Each row has a hidden value. The values are split into ranges, and the tier after each row names the range that its value falls in. Each part has its own value, ranges and names.
[ -90   95  -95   85  206  -34  -88   22   69  -74   58  -86   37  143
   50  -51   82   16  218    5   77  -55  -77   63   21 -174   91 -156
   67  132 -178   51   74   12   -1   26 -102   37  -37] -> J312
[  -7  -39  -81  224  285  -41  -29   -2   22  -70  199  -56   71   60
  103  -11  306   94   78   29  -65   41  -86  -28  212 -105    1  -87
  -43  -64   55   95  -53 -129  -70    4 -260   73 -131] -> J312
[-133  -82   67  -38 -197  -56 -135  171   25  -60   56  -25  -20  124
   10   48  115  -72   13  170   61 -164    3 -114  -87 -135  -12  -23
  -26 -144 -170  -24   -3  127   99 -115   29   33   75] -> J188
[ -63    4  -59    0   82  -20 -198  124   55  -56   13  -77   16  124
    1  -85  131   47   97  -17   29  -67   63  -68 -111  -60   20  -72
   40   98 -258   41   91   25   37   53  -62    8   -4] -> J179
[  -3  -59  170  115 -100  -21   -3    1   40  104   20  -86   19   52
  -59  141  -12  -75   93  164   42 -261 -116  -34  -13  -20    1 -139
    1  -60   72   -6  -73  120   80  -29  117  -14   72] -> J312
[-142 -220  110  -52 -304    0 -154  156  -28  -17   26   35  -11   67
  -91   63  131  -64  -72  159    7    9  113 -215  -83  -35 -110    5
  -36 -235  -90  -79   -5   99   97 -151   51    2  114] -> J498
[  35  -43   65   61  -64   82  -58  -59   85  175 -188  -37  -77 -235
 -113  -22    0   36   66   71  -29   32  -17   34 -126  147 -131 -119
   57  -15   43   35 -154   -5   66   68  169   10 -113] -> J881
[ 212   99   29   72  -36  145   -8  -61  183  158 -227  -65  -16 -331
  -46  -15  -91   38   10   18 -124   57  -62  132  -83  135   13 -224
   48   77   99   80  -84  -40   45  114  240   60  -72] -> J179
[-121 -198  -48   -8  -21  -50  -97   18   55   27  -64   45  -37   53
 -138   26   56    4  117   81  -48   35   72 -113 -100   94 -113  -63
   83 -192  -48   49 -136   55   50  -95   63  -15  -48] -> J414
[-179 -224   60  -41 -122  -67 -124   52   -7   -4  -17   43 -101   84
 -102   11  155    8   46  131  -30   21  115 -214 -119   14  -83   65
    9 -287  -94  -37 -179   83  114 -128    4    1  -15] -> J881
[-127  -65   29  -39 -141  -37  -61   39   62  -68   36   59   -2  147
  -15   75    8  -68  100   89   -5   -4   45 -152  -64 -115   97  -88
   28 -197  -65  -67  -39  179   43 -125   73   40  134] -> J196
[-125 -170  104   18 -118  -39 -126    3   30   68  -63   26 -104    3
 -110   15  139   34   64  123  -36   19   75 -216 -133   82  -80   33
   29 -230  -42  -40 -204   97   89  -39   62   13  -34] -> J188
[ 124 -132 -514  -55  204  -53  267 -146  -39 -142  409  306  228   12
  314  105 -147 -174  362 -261  164 -480   51   82 -166   29 -266 -384
  -43 -214  483  183  -98  220 -464  103  -10 -155  -81] -> J312
[ -99   79 -106  160  187    1   16    1   78  -39  158  -36   52   46
  129    6  152   28  165   52   46   35 -167  129  184 -219   -6 -218
   19   12  -30   77   -7  -37 -105  -42 -151  115  -78] -> J414
[  -4 -207 -457 -113  153   -7  243 -175  -69 -149  389  385  101  -29
  290   18    6  -54  257 -280   50  -86  202  -47 -124   -9 -267 -245
  -77 -407  421   87 -220  161 -438    4 -133  -72  -82] -> J188
[ -37  -27  -66  183  235   -2   29  -33   29  -47  211  -11   48   44
  123   -1  260   94   78    5  -71  109  -66  -10  218 -146    3 -125
  -49 -109   77   60  -84  -91 -105  -34 -242  100  -80] -> J414
[ -85   39   52   29  -17  -80  -37   85   73  -12   62  -99   -6  169
   47   76    4  -78  161  147  102 -344 -135   45  -48 -173   72 -130
   15   -7 -137   37  -27  143   82  -62   48   29   43] -> J414
[ 327  104    6  -68 -106  143  -13   27  177  -42 -233  -41  -52 -372
   58  -74  -25   33 -200   21 -292  148   58   77  -93   30  216  -58
  -81  -94   67   59  -96 -119  183   13  191  118  -49] -> J498
[-136  -72  126  -16 -184  -41  -97   95   16   -5   29  -29  -61   93
   -8   48   94  -54   46  166   61 -148   -6 -113  -91 -118    1  -15
  -22 -153 -122  -58  -74  138  113  -94   46   33   63] -> J881
[ -61  -66  136   95  -84   32  -58  -79   54  179 -125  -30  -99 -136
 -109   19   46   23  119  123   26  -28  -49  -43 -105   97 -119  -78
   54  -75   36  -25 -201   66   67   46  141   16  -89] -> J498
[  -2 -108   41  139 -217  -15 -154   69   99   21  -42   36   77  -92
  -76  127  106  -73   13  203  -23   -4  -74 -179  -19  107  -87 -109
   45 -161   97    1  -29   91    2   -2  181   38  -11] -> J312
[ -51  -62  256   63 -217   24  -78   20   28  120   -4  -50  -60   -1
  -49   74   88   -2    5  141   10 -104   -5 -172  -79  -17    3  -39
  -33 -121   -5 -101 -112  147   89    0   98   32  103] -> J266
[-118   64 -242  183  258  -86  -78   48  125 -123  130   -5   53   26
  152  -27  259   39  200  100   31   29 -199   88  157 -157  -45 -153
   59  -38  -75  154  -48  -71 -115  -17 -163  138 -237] -> J414
[ -67   35  -62   31  112   13 -159   95   47  -49   35  -88   55  136
   -2  -71   89   33  121  -37   52  -21   31   -7  -41 -107   36 -142
   51  162 -233   32  154    9   10   43  -79    7   33] -> J196
[ -41 -136   53   14  -24  -52 -143  113   -4  -54   56  -62   38  182
  -63   28  120  -13   23   61  -25 -118   84 -172  -58  -31   37  -20
  -15  -70 -115   -2   43   52  101  -50  -39  -35   86] -> J312
[ -10   75  -54  195  230   51 -126  -31   80   -4   73  -37   24  -58
   84 -110  288  169   88  -61  -60  217  -14  -79   90  -42   18 -102
   15   65  -49   25  -16  -88 -106  148 -179  109 -120] -> J179
[-111  -32  -50  -14  -43  -55 -147  157   60  -85   51  -39   39  163
    8   20   78  -52   91   93   59 -135  -11  -47  -61 -123   10 -105
   34  -19 -204   36   80   87   45  -71    3   22   46] -> J414
[-168  -43   64    6 -123  -76 -119   72   45  -45   12   -3  -77   82
   15   25  136  -42  101  181   59 -105  -38 -118  -83 -121   20    9
    9 -174 -139  -45 -116  130   99  -79   36   65  -20] -> J498
[ 442   70  -74  -52 -148  154 -136  168  222  -86 -249  -52   51 -426
   45  -77   45   43 -332   16 -366  170   94   16 -100  145  159  -72
  -85  -45   45  141   42 -187  153   59  212  111  -54] -> J100
[ -72   42   33   34   80   47 -128   73   29   22   33 -114   -2   96
    2  -82  109   71   85  -32   48  -12   33    0  -39 -121   20 -120
   16  153 -225    0   95    3   27   48  -96   23   44] -> J100
[ -65  -13  143   50 -319  -11 -194   80   89  -26  -25   55  -35  -75
   28   53  175  -39  -17  192    0   10   -5 -290 -118  -20   44   19
  -15 -217  -30 -126  -86  187   49   25  154  103   40] -> J881
[ 497  106   88 -110 -170  210   13   89  180  -66 -202  -80   -9 -389
   90  -64  -26   63 -404  -36 -444  189  152   29  -53   15  344  -47
 -187 -110  111   50  -24 -170  226  -10  165  130  100] -> J266
[-162   51  118  -47 -124   13  -33   -9   33    2   23   -4  -89  101
   37    2    4  -30  140   64   88  -47   12  -60 -102 -209  111  -79
    6  -79 -141 -119  -68  188   66  -55   38   59  117] -> J881
[  35  -54  157  103 -117  113  -84  -47   65  245 -151  -64  -38 -195
 -147   11    2   47   50   51    3    2   -3  -32 -122  173 -158 -155
   54   53   49  -10  -86   40   29  118  174  -15  -19] -> J266
[ -97   49 -250  111  216  -83 -184  127  100 -164   71  -45   90   98
   79  -63  201    7  179   59   60  -18 -104   44   47 -124  -13 -133
   83   82 -203  140  106  -55  -46   15 -125   64 -162] -> J312
[ -54  115   58  165  180   43 -104   -3   36   55   51 -144  -35  -16
   71 -107  222  121  118    7   64    0  -85   39   42 -131    8  -93
   -3  168 -146    9   -5  -57   -1  132 -156   77  -99] -> J881
[-148   31 -112   11  144    4 -203   73   30  -74    2  -48  -30   65
   22 -164  196   87  139  -36   65  105   64  -27  -78 -110  -23  -47
   57  107 -293   17   66  -36   14   58 -141   41  -98] -> J498
[  11  -32   18  233  248   16   49 -112  -23   31  215  -23  -16  -77
  157  -37  335  140   71   -3  -49   34  -68  -46  167  -77  -61  -48
 -105 -126  177   25 -211 -105 -107   80 -256   87 -176] -> J498
[-139   63 -122  155   34   26 -126   59   75  -75   95   26   42  -83
  120  -44  263   24   96  101   72  184 -126   15  122 -165  -91 -137
   26  -24  -74   18   26  -41 -113   10 -107  147 -142] -> J498
[-142   18  131   44 -122   78   12 -148   77  185 -115   32 -115 -101
  -83   23  -70    7  202   66   69   94  -37   -7 -103  -10  -46 -168
   93  -68   22  -95 -184  162    5   11  164   48   19] -> J188
[ -58    3  149   98 -214   54  -70  -87  114  141 -118   53  -82 -191
  -49   51   47    5   93  139    0   91  -52 -139 -102   70  -38  -97
   55 -155   86  -92 -200  156    4   59  210   86  -22] -> J188
[ 575   44  -36  -55    6  164 -109  131  166 -159 -205 -106   82 -340
   41 -120   79  106 -416 -102 -510  232  222  -61  -46  135  349    6
 -161  -31   84  123   85 -285  226   72   76   71   21] -> J312
[  24   48 -103   70 -131   61 -109  -28  214   73 -221   78  -16 -311
  -43    4  -14  -13  108  112  -40  157  -89   21 -119  146 -100 -196
  134  -71   53   63 -119   56  -41   71  279   98 -156] -> J100
[  33 -161 -242  135  164  -51  137  -29   -6 -127  365  152  147    9
  226  106  213  -24   85   -8  -49  -82  -51  -29  181  -79 -151 -183
 -105 -327  337  131 -142  -16 -259  -74 -193   41 -106] -> J196
[-106   43  -64  154  203   -1   87 -113   38  -28  192   37  -39  -24
  184  -23  226   85  163   20   -2  110 -105   38  165 -205    2 -118
  -40 -161   92   20 -202  -23 -124  -27 -209  136 -131] -> J188

[  13   14  154  166 -214  -27  -50   62 -254  -10  181 -178 -207 -306
  108 -304  264 -122 -142  128  291   63  -71  165   40  -25  443 -110
 -110  410   13  249 -197  -32  137  -30   50  -57 -104] -> (16)
[ -20  161  -31  -49 -115  -99   -8   53 -139   15 -120 -141   58   65
    0   21  -49  -83  -60  -79   41  -55   50  119  -92   18 -184  102
    7   95  -74   73  -73  114 -103  -16 -145  114   -2] -> (26)
[  -4  110  -40  -69  -28   29   56   13  -55   29    5 -160   16   39
 -104  113   89   12  -15   50   64  -18   60   91  -49    9 -159  110
  -26    7  -55  204   47   84  -98  -64  -71  130  -26] -> (19)
[  -2   87  -76   37  -31  -45  137  -13  -38   17  365    5   50 -208
   28   24  134 -144 -127  119  330  -17  -15  -54   26  126  135   57
 -177  100  131  174   26   74  131   65  244 -162  -42] -> (21)
[  51 -126  123  126   -1  -90 -187  -65   42   19   30    6 -118  -70
   65   32 -117   63   86   -6  -61  -62   25   40  -30 -165  203   46
  102  -21 -128  -89  -13  -15    9   70 -201  127  -41] -> (19)
[-122  178  206  154  -53   21  152   78   40  122 -125 -209  172   83
  -33  107  130  228   22  -51  -60   91 -153  -92  -46  169 -582   70
 -158   35 -126   49 -165  143  -26 -365 -225   26  -65] -> (4)
[  16   -4  178  200 -176  -29   26   64 -198   12  270 -163 -226 -388
  139 -235  290   -9 -139  156  315   39  -56   96    7  -14  439    8
 -107  337   39  255 -139   -1  189  -24  -26  -66 -114] -> (18)
[ -61  -12  125  119   -6 -136 -169  -62   99   46   -7   57  -20   52
   36   17 -163  -78   73  -80  -65  -61  -68  -20   22  -60  112  -87
   53  -80  -99 -142 -116  -10    6   26  -21   58  -30] -> (26)
[ -57   52   30  -27  -63  -58  -74  -34  -68   22   -6 -138  -64    9
  -62  118   45  -55   10  -18  -44 -105   49  138 -126 -101  121   51
   94  -27  -13  112   27   27 -129   18   32  163  -55] -> (11)
[  14  -84  119   77  -36 -110 -256 -100   57   -8 -133  -10  -92   44
   43   37 -188  -59   96  -75  -65  -32   -8   85   10 -110  221  -17
  111  -38 -129  -69  -60  -20  -27  108  -88   82  -56] -> (20)
[  47   46  -92    7   -6  -11  -47  -97   63  -23   13   -5   78    1
    9   68  -83 -164  -25    1  256   90  -30    4  113  151   73   64
 -120    7   13  159    2   81   91  141  148 -159  -55] -> (8)
[ -74  106   84  157 -120  -74  110    7 -136   31  354  -70  -23 -267
   51  -14  237 -175 -175   61  227  -63  -71   28 -105   76  274  -73
 -173  197  172  149 -101  -15  118   -8  302 -160  -81] -> (21)
[ -11    1  121  132 -147  -10   55   29 -151   10  313 -161 -153 -354
   97 -185  340   -3 -118  206  345   55  -58   45   50   11  402   19
 -121  303   88  262  -66   31  172  -43  125  -77 -116] -> (11)
[ -26  103  109   58 -143 -121   98   11 -149    0  282  -99  -68 -251
   77  -93  186 -147 -168  139  328  -37  -19   40  -22   82  238  -14
 -155  262  121  172  -90    1  127   12  188 -142  -78] -> (8)
[ -16  -14    2  144   65  -64   -6 -103  154   43  220  109  115  -66
   36  164  -71  -57   15  -18   84  -22  -70 -136   11   74   53   21
 -103 -101   42  -73   11   43  110   68  163 -132  -38] -> (21)
[  26    9  106    9  -52 -126  -69  -82  -43   -9  -14  -98  -22  -18
   11  170  -62   -6   -7  -12  -29 -113   87   99 -170  -77   31   93
   37   35  -15  -25   23  -11  -66   55  -57   67  -48] -> (8)
[ -80  155  -27    6  -17   80  127   53  -18   81   30 -155  154   81
 -131  118  168   55    1   20    2   39  -55  -11  -17   90 -386   32
 -118   10  -65  153  -19  126  -98 -230   -3   86  -24] -> (18)
[ -24  131   61   66  -13 -140  134  -75   54   21  221   -2   31 -136
   59  176   -6 -103 -129   22  257  -89   14  -52 -103  153   86  128
 -139  -31  149   85   -6   30  145  112  139 -178  -57] -> (26)
[   3  -58  142   53    7 -115 -110 -105   24   18  121  -13  -68  -26
  -26  150  -47  -12   45   34  -97 -147   57   55 -130 -157  142  -38
   58  -29  -30  -99   26  -85  -61   31   18  110  -37] -> (16)
[  30  -74   71   76   22  -78 -159  -88  120   17    4   39  -34    1
   44   19 -151   -7   93   10   56   20  -34  -35  106  -29  116   23
   25  -54 -111  -36  -23   29   51   75  -70   12  -48] -> (4)
[  -1  -35  -21  111   63  -16  -88  -82  152   40  108   89   61    5
    3   77 -100  -58   67  -17   61   31  -76  -86  103   33   62  -15
  -51 -108  -58  -22  -12   48   69   54   69  -44  -31] -> (18)
[ -16   74  -76   21  -52   18  -65  -17  -63   15  -77  -98  160  106
  -60   92    6  -78    3  -85  -52   18  -14   82  -54    1 -176  -15
  -47   69  -64   12  -42   80 -105  -63   47   74  -10] -> (18)
[ -93  -32   73  117   24 -113 -130  -60  104   67  149   99   30   19
   -5   57  -87  -87   86  -44 -103  -93  -85  -74   16  -81  109 -130
   39 -103  -55 -165  -56   -5  -26   -9  126   60  -21] -> (21)
[ -34  117  -17  -51   40  -96  154  -20  101   50  283   28  -10  -94
  -12   85   19  -51  -50  141  296  -65   22 -112   71  122   12  138
  -88 -101   55  159   66   90   97   56   70  -55  -27] -> (19)
[ -65  -46  156   22   20  -94  -90  -29  102   62  142   26 -129   -7
  -47   -4  -23    6  114  108  -22  -78  -36  -40   99 -105  119  -84
   70  -87 -126  -13  -13  -24  -40  -52  -27  136  -38] -> (20)
[ -73  151   61  129  -44   43   38   -6  -18   64 -128 -152  215  138
  -89  197   49   -8  -12 -142 -123   44 -103   36 -132  118 -404  -43
 -151   32  -56   32 -125   60  -91 -199   20  -16  -45] -> (4)
[  67   47 -126   98  -63  -15  -15  -71  -52  -39  130   -9  107 -138
   86   31    2 -210 -128  -30  301   70  -25   36   11  142  194   63
 -176  147  105  131  -34   76  155  171  218 -224  -52] -> (18)
[ -30  -20   86  128  -72 -170 -133  -12  -77   38   51  -15  -62  -88
   74   83 -108  -56    8 -122 -129 -170   19   78 -190 -141  170   47
  117   -6  -42  -98  -47   15  -69   84  -99  111  -35] -> (11)
[ -38    8   19    5  -63 -111 -116  -29  -74   18   42  -61  -31  -15
   -8   72  -25  -76   18  -36  -71 -129   45   99 -114 -135  132   19
  103   10  -31  -20    8   25 -113   43   18  153  -29] -> (11)
[  67  -28  131  197 -124   57    9  -18 -140  -16  227 -167 -163 -323
   78 -127  284  -28 -128  156  318  101  -50  118   11   25  408  -16
 -174  307   62  290  -93  -38  197    2   78 -133 -122] -> (26)
[  17  -61   64   56  -20 -124 -161  -36  -30   23   83   31  -64  -21
    5   24 -126  -79   57  -14  -90 -117   23   56  -45 -149  114  -57
   78   11 -109  -93  -24  -29  -78   55  -64  118  -13] -> (4)
[   1  107    1    6  -62   18  -65  -89  -43  -17 -210 -190  110  138
  -70  207   -2  -64  -30 -107  -28   16   34  166 -151   31 -120   51
  -47   35  -12   90  -32   30  -91  -10   39   42  -52] -> (26)
[   6  -53  130   54    0 -128  -96  -92    9   19  129   -1  -60  -43
  -19  165  -69  -33   38   17  -99 -157   53   50 -140 -135  119  -22
   51  -29  -28  -88   31  -71  -70   48   15   79  -38] -> (8)
[  80 -109   22   10   12  -37 -160 -143   46  -33   -3  -53    1   -5
   10  148  -55   55   68   37   -7  -27   92   66  -53 -136  140  100
   60    6  -44  -62   96    4  -22   88  -23  101  -42] -> (18)
[ -47  -91   93  124   45  -79 -157  -84  113   54  157   94    9   13
  -16   62  -72  -33  109   -1 -127  -78  -58  -58   18 -133  123 -141
   41  -79  -83 -189  -30  -42  -24  -22   85   90  -19] -> (18)
[ -38   56   60  -33  -53  -87  -32  -96   -9   -5  -37 -141   89   46
  -15  189   38   30   -3   -1  -12  -70   67   58 -145  -46  -46  100
   17   30   34  -45   39   44  -72  -27   72   90  -47] -> (21)
[  15   19  -22   33  -44  -16  -53  -42  -44   10  -40 -124   60   -6
   -7  151   10   27    9  -48  -14  -18   35   78 -110  -31  -41  137
   12   23  -29   59   37   89  -65   12  -48   76  -47] -> (11)
[  82 -176  115   81   -2  -69 -282 -116  115  -21 -125    2 -103    3
   84  -21 -186   69  151   11   10   56   -4   25  130 -122  223   57
  107  -10 -185  -75  -12   18   41  103 -195   83  -62] -> (20)
[ -12 -106  113   53   16  -47 -228 -124  131   10  -44  -16  -73   52
    0   28  -73   33  136   27  -36    5  -16   19   82 -138  226  -31
  104  -73 -112  -72   -7  -13   -5   26  -10  136  -59] -> (18)
[ -91  158   15   29  -40 -154  143  -48   13   33  290    6   74 -132
   37  130   62 -166 -133   33  243 -112  -15  -70  -83  139  103   59
 -129   -1  183   65   -8   53   99   69  291 -155  -49] -> (21)
[-109  147  108   16  -61   10   26  -48    3   42 -146 -237   75  111
  -93  217  127   57   -1  -55  -58   -9  -17   88 -152   37 -170   69
  -22  -33    2  118  -33   58 -103 -146   36   98  -81] -> (21)
[   5  -92  150   36   12  -91 -201 -119  119    8  -32  -17 -101   34
   13   30 -102   39  117   49  -11  -25   11   20   61 -130  198   -6
   99  -59 -113  -70   -8  -29    3   39  -68  124  -55] -> (16)
[   6   50 -115   83   11  -50   47  -18   49   37  219   64   75 -132
   57   64  -42 -115  -45   -8  235   10  -53  -91   61  138   71  123
 -107  -42   43  122   19  136  116  124   98 -145  -37] -> (11)
[ -25  105   57   56  -54  -23   14  -38  -37   26  -92 -170   46   25
  -29  218   25   23  -35  -90  -31  -45   29  104 -195   23 -109  134
  -21  -15   -3   98  -14   58  -64  -24  -69   55  -61] -> (18)
[ -50  179   26    7  -74  -89  128  118 -128   83   64 -115   11  -28
  -37   62   20  -16  -61  -26   18 -104   12   40 -119   52 -290  107
  -38   32  -78  144  -55  110 -103  -97 -204   94  -10] -> (4)

Part 3:
[ 135 -173 -188  276  223  194 -255  155 -138  378  -73  459 -106  -78
  345 -358  471  225 -117  356  -62  727 -368  -26   35   70  121   -8
 -227 -436  174   52  -75   11 -232 -135 -199  600   11] -> J120
[   1   81   13  -11   93  -90    2  -33   44 -100  102  -13  142   15
   78  -54   48  -49  -99  131    9  105  -32  -28 -127  -68 -132   16
 -106   13 -151 -206   39  -30  143  125  -22   73  128] -> J120
[  70  127 -124  272  285  -99   -5 -172  -35  409 -131  468   17 -122
  281 -359  162  177 -190  286   60  431 -153   76 -172  -14  123  -34
 -135 -191  189   50  -40  -58  -30 -313   17   33  160] -> J120
[ -45 -187  310   54   93 -249  -13  137  101 -191  -79  441  -82  -25
   95  128  102 -217 -163  -45 -238  128 -504  -56  -94   71   27 -122
   70  268  351  -78 -263   34   73  293  -89  -48  115] -> J892
[-114  188 -120   21    3 -148  177  -14 -199  372  -93 -135 -126  -38
  -34   11  -58  191  138   74  -76  287   15  104 -362  -80 -118  -45
   38 -112 -419 -131   94 -118   58 -220  155  115  292] -> J511
[  19  -88   42 -173  -25 -149   14  150   22 -114 -324  284   16   70
  -99    1  163  -94   26  -80   16   69 -193  -49   94  301  112  -87
 -109  -43  434   96  161  100 -106   62 -178   82  -35] -> J661
[ -58  324   28  -59  182 -285  342 -268  -15  298  200 -233  328  -67
   56 -425 -251   -6  -20   60  235 -325  403  -68 -269   16  110 -319
 -139 -143 -298  167  159 -131  -56 -228  -36  -34  -50] -> J226
[ -30  265  -96 -286  -22 -326  329 -180  179   73   17 -219  456  -11
  -92 -323 -102 -186   12   43  230 -442  398 -123 -317  119   95 -278
   10  -28  -51  177  321 -124  -96 -123  -68   30 -250] -> J892
[  77 -340   62  315  257    7  -97   99 -166   42   58  406  -83   27
  241 -101  250  170 -177  150  -96  377 -471   46   80   -2  107  -72
 -241  -59  192  -73 -232  179   74   71 -163  -78  202] -> J661
[  54  293  111   11  278 -289    0 -242  148   20  153   12  431   55
   57 -364  -19 -123 -323  169  260 -302  137 -160 -172   27  -78 -216
  -73  133   73   79  -22 -102  180    2  -40 -107 -293] -> J226
[  47  168   20  304  189 -168   -1 -262   72  133   22  488   92 -171
  431 -460   16  -33 -239  188  -10  328  -59   21 -149 -138  100   -1
 -206 -252   26  -10 -147  -49  143  -64  -82 -128  180] -> J511
[   7 -113   26   96  144 -116   34   -7  -87  -68  161   29  101   21
  106 -101   89   19 -135   57  -53   36 -118   -2 -138  -78  -21 -139
 -156   28 -134 -186  -85   72  170  134  -95 -100  105] -> J374
[  93 -371 -211   96   72  -18    3  194  -68  -37  114  -44   89  206
   -7  126  227  218   -5  265 -137  185 -368   25  -78  -25  -68 -101
 -195  -41 -131 -137 -139  288   79  144  -83  -16  119] -> J374
[   0  -62  -38  133  215 -233  129 -154  -25  -34  121  147  180  -35
  168 -280   82    0 -191   82    0  -41    5   29 -192  -89  134 -190
 -201   12    9 -120  -35   76  156    6  -77 -285  101] -> J120
[  12 -130  499   44 -188  -99  -64  149  174 -183  -56  506   43  -64
  221  -83    8 -397 -113 -103  -36   91 -450 -219   59  156    2   -6
  234   71  385  264 -176 -156   29  343 -320  155 -192] -> J226
[ -88  266  327 -294  417 -297  193  -73  167    8   75 -140  320   71
 -209  -34  -70 -158 -144   96  369 -418  116 -151   -3  280   44 -212
   39  452  399  127  276 -204 -184 -104   84  156 -127] -> J690
[  58   10 -182  176  137  -66  -84   37  -55  338 -200  331  -50   -3
  139 -190  270  184  -73  285  -35  487 -266   28 -151   43   20  -15
  -59 -192  137   52  -35  -15  -45 -196    1  216   48] -> J511
[ -44  476 -286 -235   41  -46  107   -9 -156  464 -179 -345  -33   -2
 -173  -11  -93  238  230  125   42  266  271   46 -261   88 -208  -54
 -180 -378 -540 -126  306  -96 -165 -295  148  526  228] -> J374
[  -6 -231  202   53 -180  151  -10  254 -128  -35  456 -460  159  187
   10  134  -19   26   69  156   57   18 -242 -172  -84 -117 -375   31
  198   76 -575  -26  -76 -121  208  302 -143  299 -123] -> J690
[ -61   -4  -66 -143  215 -294  430 -106  -55  254   33 -190  300   45
 -158 -195  -17   96   31   74  279 -379  194   17 -215  165  265 -344
  -19  155  142  201  314  -33 -176 -334    8 -165  -55] -> J661
[ -34   20  180  147  -15 -105   95   -6  -78  269 -209  471 -150 -172
  190  -91    8  -27  -33  -37  -50  346 -304   49 -171   52   83  -13
  144  -30  189   88  -42 -161  -20 -122  -60   31  201] -> J374
[  46 -152 -337   63  137   -3  103   75  -98  322  190 -270  235  120
   23 -231  267  272   33  408  107  126   -4  -26 -224  -30   29 -155
  -82 -156 -240   61  131   10 -109 -199  -31  286 -115] -> J511
[ -73  184  569 -104   20 -282   44  -54  324 -245 -121  564   74 -204
  187  -53 -102 -542 -218 -155  -16  -30 -249 -159  -68  141   42  -16
  222  299  515   67  -62 -272   -3  270 -128   80   13] -> J892
[-155  394  294 -225   43 -195  186  -76  -64   21 -103 -134  -19  -36
 -159  135 -269 -102   67 -166  150  -50  136   13 -106   87 -175   35
   64  178 -134 -134  268 -233   91  -48  121   35  274] -> J226
[-109  183  197   78  207 -563  232 -292   32   88  -70  287  180 -125
   58 -333  -57 -212 -304 -142   29 -352   59  -20 -460  -15  159 -388
  146  345  259   43  -93 -145  239  -95   28 -516 -129] -> J892
[-137  286   21  -51  116   14  151    1 -188  412  -25 -175 -128 -111
  -12   39  -32  164  130  131   98  376   56   90 -243  -38 -136  104
  113   -3 -324 -163  290 -327  -92 -294  198  425  360] -> J511
[  66  164    3   58  105    3  -70  -53  -30  158   33   80  139  -15
  126 -201   78   37 -121  169  128  197  -43  -52  -98    6 -124    4
  -72 -122  -94  -31   48 -112   61  -40  -69  218  -10] -> J995
[ -38  -72  203  134   58  -49    4  130   -3  192  -27  333 -144 -111
  199   20   83  -40  -40  116 -153  408 -428  -27 -150   14  -14  -11
  136   24   76   11 -161 -141  -79   44  -42  303  179] -> J120
[  31  350 -105 -213   22 -193  128 -158   40  284 -186  -35  365  -15
  -85 -457   62  -78  -48   50  385 -229  351 -132 -191  240   78 -201
   37 -129  172  298  407 -224 -131 -306 -105  205 -408] -> J661
[  97 -139  -95   29  252   26 -130  147  -60  -88  270 -237  175  257
  -20   18  148  198  -70  305    8   97 -167  -87  104   18 -183  -94
 -389 -122 -256 -157  -99  248   73  202  -93  200   30] -> J690
[ -48  252   44 -128 -118 -360  229 -217   47  -65  -75  -44  283  -11
  -62 -203 -164 -194  -68 -154  128 -343  245  -38 -325    1  -48 -170
   62   75 -102    8  154  -96  266    6  -49 -355 -104] -> J995
[  12  214  170  -84   95 -167  120 -190  231 -182  -14  305  226 -135
  198 -210  -95 -262 -139   22  117   -3   68  -43  -12   50   83   34
 -154  -32  199  -42  142  -81    2   85 -112  -28  176] -> J892
[   2  249 -205  -62  154 -438  211 -222   10  244    7 -150  350   49
  -70 -413  -48   16 -110   68   83 -377  302  -76 -414   49   73 -470
 -156 -113 -170  126   17   48   65 -166  -29 -184 -273] -> J995
[  34   45  326  256  305  -25 -223  -72  -84   68  347  177  189  -98
  335 -473  194 -140 -417  102  129   38 -114 -201 -107  -85  -71 -171
   15   89   -2  -30 -198 -257  184  151 -210  232 -305] -> J661
[-218  258   -2 -386 -176 -226  380   76 -102  148 -157 -431  -57  -11
 -316  254 -223  -27  337 -157  -22  -71  211   48 -345   85 -128  -82
  152   61 -407 -131  383 -177  -83 -114  156  210  273] -> J120
[  30 -120   86  112   55  109   -1  125 -169  207 -128  261 -116   18
   89   -9  109  178   49  114  114  423 -313   39  141  138   25  118
  -55 -129  182   97  114  -27  -80 -140  -92  174  212] -> J690
[  44  176 -161   97   85   84   18   11 -181  464 -263  261 -210  -85
  127  -58   24  300  125  169  -12  645 -157  139  -32   78  -12  105
 -226 -438 -119  -22  104   -1 -161 -303   22  313  434] -> J995
[ -19 -274  251  179  206  -43   45  103  -40   22  500 -104  184    8
  191  -75  112  -48 -197  194  -33  -54 -302 -128 -214 -139  -60 -215
  118  271 -192  -74 -246 -111   83  225 -118  152  -78] -> J374
[   9   53   16 -144  169 -164  272  -59   96  248  219 -245  461   38
  -41 -306   30  -41  -49  223  340 -373  166 -160 -203  148  128 -304
   90  109   62  300  237 -179 -227 -189  -91  220 -335] -> J661
[ -11  -52  184   47 -246 -236   80   -6  137 -178 -261  547  -25 -100
  178  -48  -32 -279  -46 -146 -163  170 -299  -17 -134   38   50   24
   98  -32  256   52  -96   -6  163  200 -175 -226  117] -> J120
[  26   63  -79  114  381 -437  116 -216   87  116  196   29  372   44
   77 -393   85  -14 -328  208   24 -327   54  -89 -381  -47  102 -465
 -145  137   33   26 -201   73  134  -37  -13 -268 -240] -> J892
[  93 -203  214  278  228   -1 -208   81  -27  -86  148  385   13   42
  280 -133  173    6 -255  165  -68  299 -451  -83  122   -7  -35  -33
 -200  -41  150  -42 -313  102  141  242 -201   42   49] -> J226
[ -85 -258  532   17  239 -311  125  127  125 -118   57  353   71   -1
   12  106   87 -265 -230  -32   -2 -197 -510 -120  -77  173  147 -252
  290  626  628  142 -185 -120  -38  182  -75  -98  -92] -> J661
[  27 -127  -44  156  184  -45  -11  102 -100  350  -27  195  -10   -2
   88  -91  259  160 -100  245  -12  298 -341   -5 -208   44   22 -130
   88   47  128   52  -75  -73  -80 -152   -9  234  -15] -> J892
[ -10   42   58   55  -29 -162 -141   37   25 -148  -24  185   24   -8
  144 -161  135 -162 -134   11 -160  198 -137  -96 -153  -53 -126  -44
  -68  -98  -95 -147 -127  -18  219  260 -131  107  -47] -> J511
